Below is a small trained network, with its code and all its weights. Each question gives an input and a class and asks what happens when units are switched off, that is, made to give their printed mean instead of their output.

import numpy as np


def w(rows, s, z=0):
    codes = np.array(rows[::2]) - 128.0
    scale = np.full(codes.shape[1], s)
    scale[-1] = z or s
    return codes * scale


def norm(h):
    return h / np.sqrt((h * h).mean(-1, keepdims=True) + 1e-5)


def f(y):
    return np.maximum(y, 0)


def log_softmax(a):
    a = a - a.max(-1, keepdims=True)
    return a - np.log(np.exp(a).sum(-1, keepdims=True))


def net(x, mask):
    res = np.array(x, float).reshape(1, 6) / 4 @ E
    u = 0
    for l in range(2):
        y = f(norm(res) @ A[l][:, :-1].T + A[l][:, -1])
        res = res + np.where(mask[u : u + 3], y, B[l][:, -1]) @ B[l][:, :-1]
        u += 3
    return log_softmax(norm(res)[-1] @ U[:, :-1].T + U[:, -1])


A, B = {}, {}
E = w([
[167,99,180],'x0',
[30,70,119],'x1',
[102,98,147],'x2',
[54,103,115],'x3',
[132,134,124],'x4',
[2,179,188],'x5',
],0.0089)
A[0] = w([
[135,239,255,109],'L0N1',
[137,179,185,2],'L0N2',
[241,167,5,250],'L0N3',
],0.007,0.00085)
B[0] = w([
[183,233,45,221],'L0N1',
[175,218,30,161],'L0N2',
[210,3,174,253],'L0N3',
],0.0055,0.0052)
A[1] = w([
[77,124,181,198],'L1N1',
[127,106,120,2],'L1N2',
[243,7,63,254],'L1N3',
],0.011,0.0025)
B[1] = w([
[55,191,146,163],'L1N1',
[2,174,43,129],'L1N2',
[31,53,166,249],'L1N3',
],0.0049,0.011)
U = w([
[224,10,107,255],'0',
[137,247,82,255],'1',
[131,202,167,1],'2',
[161,152,9,1],'3',
[154,108,58,1],'4',
[157,133,5,1],'5',
[82,1,62,255],'6',
[59,188,165,254],'7',
],0.0076,0.0025)

Each question gives the input, the list of numbers given to net, and the class t.
The units are the neurons (one row each of A and B). Each row of codes is followed by its name. A weight is (code - 128) times the scale printed after its matrix; where a second scale follows, it is the last column's (A, B and U).
mask holds one flag per neuron, layer by layer. A switched-off neuron (its flag False) gives its mean, the last column of its row in B, instead of its output. The means were averaged over made-up inputs and are rounded, as every weight is.
A unit's drop is (log p(t) with every unit on - log p(t) with that unit switched off) / (log p(t) with every unit on - log p(t) with every unit switched off).
The circuit of an input: a set's keep is (log p(t) with only the set's units on - log p(t) with every unit switched off) / (log p(t) with every unit on - log p(t) with every unit switched off). Starting from all 6 units, units are removed one at a time, each time the one whose removal leaves the highest keep (on an exact tie, the one counted first), for as long as the keep stays at least 0.8.
units of the circuit, in order: the units of the circuit, biggest drop first
k most important neurons: the k neurons with the biggest drops, biggest first
k most important neurons of layer l: the k neurons of layer l with the biggest drops, biggest first
drop of u: that unit's drop, to one decimal
input [-6,-6,7,1,6,0], class 0: units of the circuit, in order : [L0N3]
input [5,0,-4,-2,-7,5], class 1: units of the circuit, in order : [L0N1; L1N3]
input [-8,1,-7,-3,7,-2], class 6: units of the circuit, in order : [L1N3; L0N3]
input [-8,-7,-5,7,4,-2], class 0: 2 most important neurons : [L0N3; L1N1]
input [-5,-7,-6,2,-8,-3], class 0: units of the circuit, in order : [L0N3; L1N3]
input [1,0,4,-8,-8,2], class 1: units of the circuit, in order : [L0N3; L0N1]
input [-2,-2,7,0,-3,1], class 1: units of the circuit, in order : [L0N3; L1N3]
input [8,-6,8,5,-4,6], class 1: 2 most important neurons of layer 0 : [L0N1; L0N3]
input [3,-4,-4,7,6,1], class 1: drop of L0N1 : 0.0
input [5,-6,5,0,-6,3], class 1: drop of L0N1 : 0.2
